Below is a small trained network, with its code and all its weights. Each question gives an input and a class and asks what happens when units are switched off, that is, made to give their printed mean instead of their output.

import numpy as np


def w(rows, s, z=0):
    codes = np.array(rows[::2]) - 128.0
    scale = np.full(codes.shape[1], s)
    scale[-1] = z or s
    return codes * scale


def f(y):
    return y / 2 * (1 + np.tanh(0.7978845608 * (y + 0.044715 * y**3)))


def log_softmax(a):
    a = a - a.max(-1, keepdims=True)
    return a - np.log(np.exp(a).sum(-1, keepdims=True))


def net(x, mask):
    res = np.array(x, float).reshape(1, 6) / 4 @ E
    y = f(res @ A[0][:, :-1].T + A[0][:, -1])
    res = res + np.where(mask, y, B[0][:, -1]) @ B[0][:, :-1]
    return log_softmax(res[-1] @ U[:, :-1].T + U[:, -1])


A, B = {}, {}
E = w([
[213,72,12],'x0',
[128,131,130],'x1',
[2,129,44],'x2',
[123,126,131],'x3',
[127,125,125],'x4',
[186,242,58],'x5',
],0.0074)
A[0] = w([
[168,151,35,113],'n0',
[78,151,92,36],'n1',
[140,101,62,110],'n2',
[212,67,64,107],'n3',
[83,138,89,92],'n4',
[62,141,96,100],'n5',
[153,61,101,145],'n6',
[125,36,132,114],'n7',
[106,58,143,109],'n8',
[97,87,140,139],'n9',
[192,126,177,115],'n10',
[79,124,109,67],'n11',
[130,114,133,70],'n12',
[110,46,170,93],'n13',
[75,106,83,68],'n14',
[165,52,69,95],'n15',
[83,156,177,67],'n16',
[110,146,162,124],'n17',
[154,123,141,103],'n18',
[183,106,220,255],'n19',
[109,35,143,85],'n20',
[110,65,136,94],'n21',
[133,149,172,94],'n22',
[28,128,71,95],'n23',
[149,69,73,75],'n24',
[162,148,120,171],'n25',
[146,5,173,95],'n26',
[116,51,177,137],'n27',
[89,36,136,84],'n28',
[207,58,176,221],'n29',
],0.011,0.0046)
B[0] = w([
[115,182,159,195],'n0',
[203,110,191,136],'n1',
[116,122,173,168],'n2',
[73,138,179,223],'n3',
[224,90,136,144],'n4',
[183,85,147,158],'n5',
[56,149,145,179],'n6',
[99,213,133,183],'n7',
[186,178,93,170],'n8',
[125,140,111,161],'n9',
[161,65,121,182],'n10',
[156,125,151,137],'n11',
[139,124,173,118],'n12',
[157,167,112,186],'n13',
[186,66,181,153],'n14',
[75,107,254,192],'n15',
[93,143,200,155],'n16',
[75,77,198,143],'n17',
[160,96,126,134],'n18',
[124,79,49,254],'n19',
[171,191,119,182],'n20',
[117,170,150,157],'n21',
[118,96,175,141],'n22',
[205,48,95,191],'n23',
[102,128,227,168],'n24',
[122,129,106,160],'n25',
[157,175,100,216],'n26',
[136,188,89,198],'n27',
[199,180,118,185],'n28',
[106,84,106,246],'n29',
],0.006,0.0084)
U = w([
[210,28,116,77],'0',
[112,137,100,254],'1',
[154,254,86,56],'2',
[49,132,194,57],'3',
[122,121,92,151],'4',
[102,125,82,158],'5',
],0.012,0.0053)

Each question gives the input, the list of numbers given to net, and the class t.
The units are the neurons (one row each of A and B). Each row of codes is followed by its name. A weight is (code - 128) times the scale printed after its matrix; where a second scale follows, it is the last column's (A, B and U).
mask holds one flag per neuron, in row order. A switched-off neuron (its flag False) gives its mean, the last column of its row in B, instead of its output. The means were averaged over made-up inputs and are rounded, as every weight is.
A unit's drop is (log p(t) with every unit on - log p(t) with that unit switched off) / (log p(t) with every unit on - log p(t) with every unit switched off).
The circuit of an input: a set's keep is (log p(t) with only the set's units on - log p(t) with every unit switched off) / (log p(t) with every unit on - log p(t) with every unit switched off). Starting from the 12 units with the biggest drops (on a tie, the unit counted first), units are removed one at a time, each time the one whose removal leaves the highest keep (on an exact tie, the one counted first), for as long as the keep stays at least 0.8.
circuit, biggest first: the units of the circuit, biggest drop first
top k neurons: the k neurons with the biggest drops, biggest first
drop when u is switched off: that unit's drop, to one decimal
input [-7,-5,-7,-6,0,-1], class 0: circuit, biggest first : [n19; n10]
input [4,-1,8,-3,7,-1], class 0: circuit, biggest first : [n23; n14]
input [-5,6,-6,-3,-3,-1], class 0: top 2 neurons : [n19; n10]
input [6,2,3,-6,-3,-4], class 3: circuit, biggest first : [n15; n24; n19]
input [2,3,7,0,6,-8], class 2: top neuron : [n7]
input [6,-2,-4,8,-4,-6], class 5: top 2 neurons : [n29; n19]
input [7,-1,3,6,-7,-5], class 3: top 2 neurons : [n15; n24]
input [8,5,2,-8,-3,7], class 3: top 2 neurons : [n15; n3]
input [5,8,-7,4,2,-5], class 1: drop when n23 is switched off : 0.2
input [7,0,-1,1,-2,-3], class 3: drop when n15 is switched off : 0.2
input [2,-2,6,3,4,1], class 0: drop when n4 is switched off : 0.1
